Below is a small trained network, with its code and all its weights. Each question gives an input and a target symbol and asks what happens when units are switched off, that is, made to give their printed mean instead of their output.

import numpy as np


def w(rows, s, z=0):
    codes = np.array(rows[::2]) - 128.0
    scale = np.full(codes.shape[1], s)
    scale[-1] = z or s
    return codes * scale


def norm(h):
    return h / np.sqrt((h * h).mean(-1, keepdims=True) + 1e-5)


def f(y):
    return y / 2 * (1 + np.tanh(0.7978845608 * (y + 0.044715 * y**3)))


def softmax(a):
    e = np.exp(a - a.max(-1, keepdims=True))
    return e / e.sum(-1, keepdims=True)


def log_softmax(a):
    a = a - a.max(-1, keepdims=True)
    return a - np.log(np.exp(a).sum(-1, keepdims=True))


def net(x, mask):
    ids = ['αβγδεζηλξτ'.index(c) for c in x.split()]
    T = len(ids)
    res = E[ids] + P[:T]
    u = 0
    for l in range(2):
        r = norm(res)
        for j in range(3):
            rows = slice(2 * j, 2 * j + 2)
            q, k, v = (r @ M[l][rows].T for M in (Q, K, V))
            z = softmax(np.where(np.tri(T) > 0, q @ k.T / 2**0.5, -1e9)) @ v
            o = O[l][rows]
            res = res + np.where(mask[u + j], z, o[:, -1]) @ o[:, :-1]
        u += 3
        y = f(norm(res) @ A[l][:, :-1].T + A[l][:, -1])
        res = res + np.where(mask[u : u + 8], y, B[l][:, -1]) @ B[l][:, :-1]
        u += 8
    return log_softmax(norm(res)[-1] @ U[:, :-1].T + U[:, -1])


Q, K, V, O, A, B = {}, {}, {}, {}, {}, {}
E = w([
[116,139,144,67],'α',
[166,118,209,14],'β',
[167,228,38,63],'γ',
[90,116,217,147],'δ',
[102,149,94,235],'ε',
[163,129,210,41],'ζ',
[131,47,161,44],'η',
[89,85,52,157],'λ',
[124,84,254,126],'ξ',
[132,26,177,103],'τ',
],0.022)
P = w([
[181,75,107,145],'0',
[101,82,122,103],'1',
[195,176,1,89],'2',
[184,137,201,160],'3',
[88,90,126,113],'4',
[133,225,23,165],'5',
[180,148,216,163],'6',
[76,92,130,115],'7',
[106,237,25,193],'8',
],0.0091)
Q[0] = w([
[254,29,75,129],'L0H0',
[106,189,151,45],'L0H0',
[206,94,87,180],'L0H1',
[98,100,28,177],'L0H1',
[69,85,136,35],'L0H2',
[116,100,135,134],'L0H2',
],0.0089)
K[0] = w([
[149,150,19,129],'L0H0',
[248,148,199,84],'L0H0',
[211,103,70,121],'L0H1',
[30,7,19,254],'L0H1',
[135,103,105,39],'L0H2',
[88,97,50,188],'L0H2',
],0.008)
V[0] = w([
[192,70,85,161],'L0H0',
[100,109,21,185],'L0H0',
[194,39,177,199],'L0H1',
[121,108,186,255],'L0H1',
[89,130,179,149],'L0H2',
[200,166,132,209],'L0H2',
],0.0086)
O[0] = w([
[183,69,116,68,165],'L0H0',
[127,174,179,255,12],'L0H0',
[18,186,222,202,252],'L0H1',
[137,105,68,61,87],'L0H1',
[138,138,134,161,138],'L0H2',
[24,155,181,57,4],'L0H2',
],0.0069,0.0035)
A[0] = w([
[188,121,115,136,149],'L0N0',
[113,154,174,95,126],'L0N1',
[176,248,53,90,22],'L0N2',
[95,101,164,149,119],'L0N3',
[152,135,166,170,211],'L0N4',
[105,103,39,162,206],'L0N5',
[74,135,80,107,253],'L0N6',
[124,119,127,125,78],'L0N7',
],0.016,0.0021)
B[0] = w([
[84,177,39,66,158],'L0N0',
[103,154,49,103,194],'L0N1',
[238,139,3,8,244],'L0N2',
[135,25,24,106,255],'L0N3',
[134,197,96,42,196],'L0N4',
[143,147,249,69,180],'L0N5',
[209,151,88,168,161],'L0N6',
[123,126,124,124,127],'L0N7',
],0.0072,0.0054)
Q[1] = w([
[86,243,70,194],'L1H0',
[122,77,68,214],'L1H0',
[134,114,121,223],'L1H1',
[90,75,143,112],'L1H1',
[109,211,162,7],'L1H2',
[118,119,71,108],'L1H2',
],0.011)
K[1] = w([
[132,255,40,170],'L1H0',
[109,69,112,221],'L1H0',
[163,53,142,167],'L1H1',
[99,150,127,97],'L1H1',
[78,151,157,30],'L1H2',
[66,6,123,104],'L1H2',
],0.012)
V[1] = w([
[155,2,187,115],'L1H0',
[97,152,138,136],'L1H0',
[97,173,154,129],'L1H1',
[96,152,141,96],'L1H1',
[170,110,130,140],'L1H2',
[152,129,163,128],'L1H2',
],0.012)
O[1] = w([
[21,220,119,129,251],'L1H0',
[171,169,205,121,103],'L1H0',
[210,92,122,90,93],'L1H1',
[156,232,180,68,129],'L1H1',
[62,174,133,3,138],'L1H2',
[176,89,147,16,131],'L1H2',
],0.0052,0.014)
A[1] = w([
[66,117,83,94,200],'L1N0',
[46,174,168,122,57],'L1N1',
[118,118,140,111,84],'L1N2',
[164,220,76,53,129],'L1N3',
[130,246,110,93,139],'L1N4',
[150,124,86,76,142],'L1N5',
[92,172,55,123,100],'L1N6',
[190,91,58,200,3],'L1N7',
],0.013,0.0055)
B[1] = w([
[219,150,125,209,250],'L1N0',
[186,180,95,76,185],'L1N1',
[221,112,93,47,130],'L1N2',
[151,118,79,241,189],'L1N3',
[152,2,159,186,169],'L1N4',
[164,151,203,216,165],'L1N5',
[146,76,105,24,163],'L1N6',
[107,169,67,25,132],'L1N7',
],0.0078,0.012)
U = w([
[228,99,106,218,81],'α',
[175,98,212,94,146],'β',
[212,128,49,66,36],'γ',
[46,158,2,97,72],'δ',
[94,172,193,200,228],'ε',
[173,105,219,126,148],'ζ',
[137,50,109,30,2],'η',
[96,248,143,153,137],'λ',
[72,145,184,28,212],'ξ',
[65,29,135,148,209],'τ',
],0.013,0.005)

Each question gives the input, a string of symbols that net reads in full, and the target symbol t.
The units are the heads (2 rows each of Q, K, V and O) and the neurons (one row each of A and B). Each row of codes is followed by its name. A weight is (code - 128) times the scale printed after its matrix; where a second scale follows, it is the last column's (O, A, B and U).
mask holds one flag per unit, layer by layer, with each layer's heads first. A switched-off unit (its flag False) gives its mean, the last column of its rows in O or B, instead of its output. The means were averaged over made-up inputs and are rounded, as every weight is.
A unit's drop is (log p(t) with every unit on - log p(t) with that unit switched off) / (log p(t) with every unit on - log p(t) with every unit switched off).
The circuit of an input: a set's keep is (log p(t) with only the set's units on - log p(t) with every unit switched off) / (log p(t) with every unit on - log p(t) with every unit switched off). Starting from the 12 units with the biggest drops (on a tie, the unit counted first), units are removed one at a time, each time the one whose removal leaves the highest keep (on an exact tie, the one counted first), for as long as the keep stays at least 0.8.
circuit, biggest first: the units of the circuit, biggest drop first
unit that matters most: the unit with the biggest drop
top k neurons: the k neurons with the biggest drops, biggest first
top k neurons in layer l: the k neurons of layer l with the biggest drops, biggest first
heads that matter: for each layer, one digit per head in row order, 1 if its drop is at least 0.15 and else 0, layers parted by /
input ξ ζ τ δ τ λ τ τ ξ, target γ: top 2 neurons in layer 1 : (L1N1; L1N6)
input τ η τ τ ε τ τ, target ε: circuit, biggest first : (L0H1; L1H0)
input γ ζ γ τ, target γ: top 3 neurons : (L0N4; L0N2; L0N5)
input δ γ ξ γ δ, target δ: circuit, biggest first : (L0N3; L1N4)
input α γ δ λ γ λ, target γ: unit that matters most : L1H0
input α ξ τ λ τ η, target α: circuit, biggest first : (L0N3; L1N3)
input δ γ τ, target α: heads that matter : 010 / 000
input δ ξ τ δ, target ξ: circuit, biggest first : (L1N3; L1N5; L0H1)
input δ γ δ τ ε, target ε: circuit, biggest first : (L0N2; L0N5)
input τ τ ε τ, target ε: top 3 neurons : (L0N2; L1N6; L0N0)
input δ δ τ δ η δ β ξ, target ξ: top 3 neurons in layer 1 : (L1N3; L1N4; L1N5)
input τ ξ δ δ η γ δ, target γ: top 4 neurons : (L1N1; L0N1; L0N3; L0N4)
input λ α τ δ τ λ, target γ: top 4 neurons : (L1N7; L0N5; L1N0; L0N3)
input λ τ γ ε, target ε: top 2 neurons : (L0N2; L1N0)
input δ τ δ γ δ δ ε τ τ, target δ: circuit, biggest first : (L1H0; L0N2; L1N3)
input τ γ τ ζ τ ξ τ, target ξ: top 4 neurons : (L1N3; L0N2; L1N4; L0N4)
input ζ τ β τ ζ, target ζ: top 3 neurons in layer 0 : (L0N2; L0N3; L0N1)
input τ β τ τ η ζ, target α: top neuron : (L1N3)
input τ τ λ τ ξ δ η ξ ξ, target δ: heads that matter : 110 / 100
input δ δ τ τ, target τ: heads that matter : 010 / 001
input δ η λ τ, target λ: top 2 neurons in layer 1 : (L1N4; L1N1)
input γ τ λ ξ λ τ τ, target λ: top 3 neurons : (L1N4; L0N4; L0N2)
input β δ τ α τ τ, target δ: top 3 neurons : (L0N2; L1N4; L1N5)
input β τ δ δ τ β η β λ, target α: unit that matters most : L0H1
input τ τ τ ε ξ τ γ δ ξ, target γ: top 2 neurons in layer 1 : (L1N6; L1N1)
input α δ τ, target α: top 3 neurons : (L1N0; L1N1; L1N5)
input δ ξ δ τ λ, target λ: top 2 neurons : (L0N2; L0N5)
input ζ ξ λ, target α: unit that matters most : L0N5
input γ τ β, target α: top 3 neurons in layer 1 : (L1N3; L1N5; L1N4)
input ζ τ ξ δ, target ξ: top 3 neurons in layer 0 : (L0N2; L0N0; L0N6)
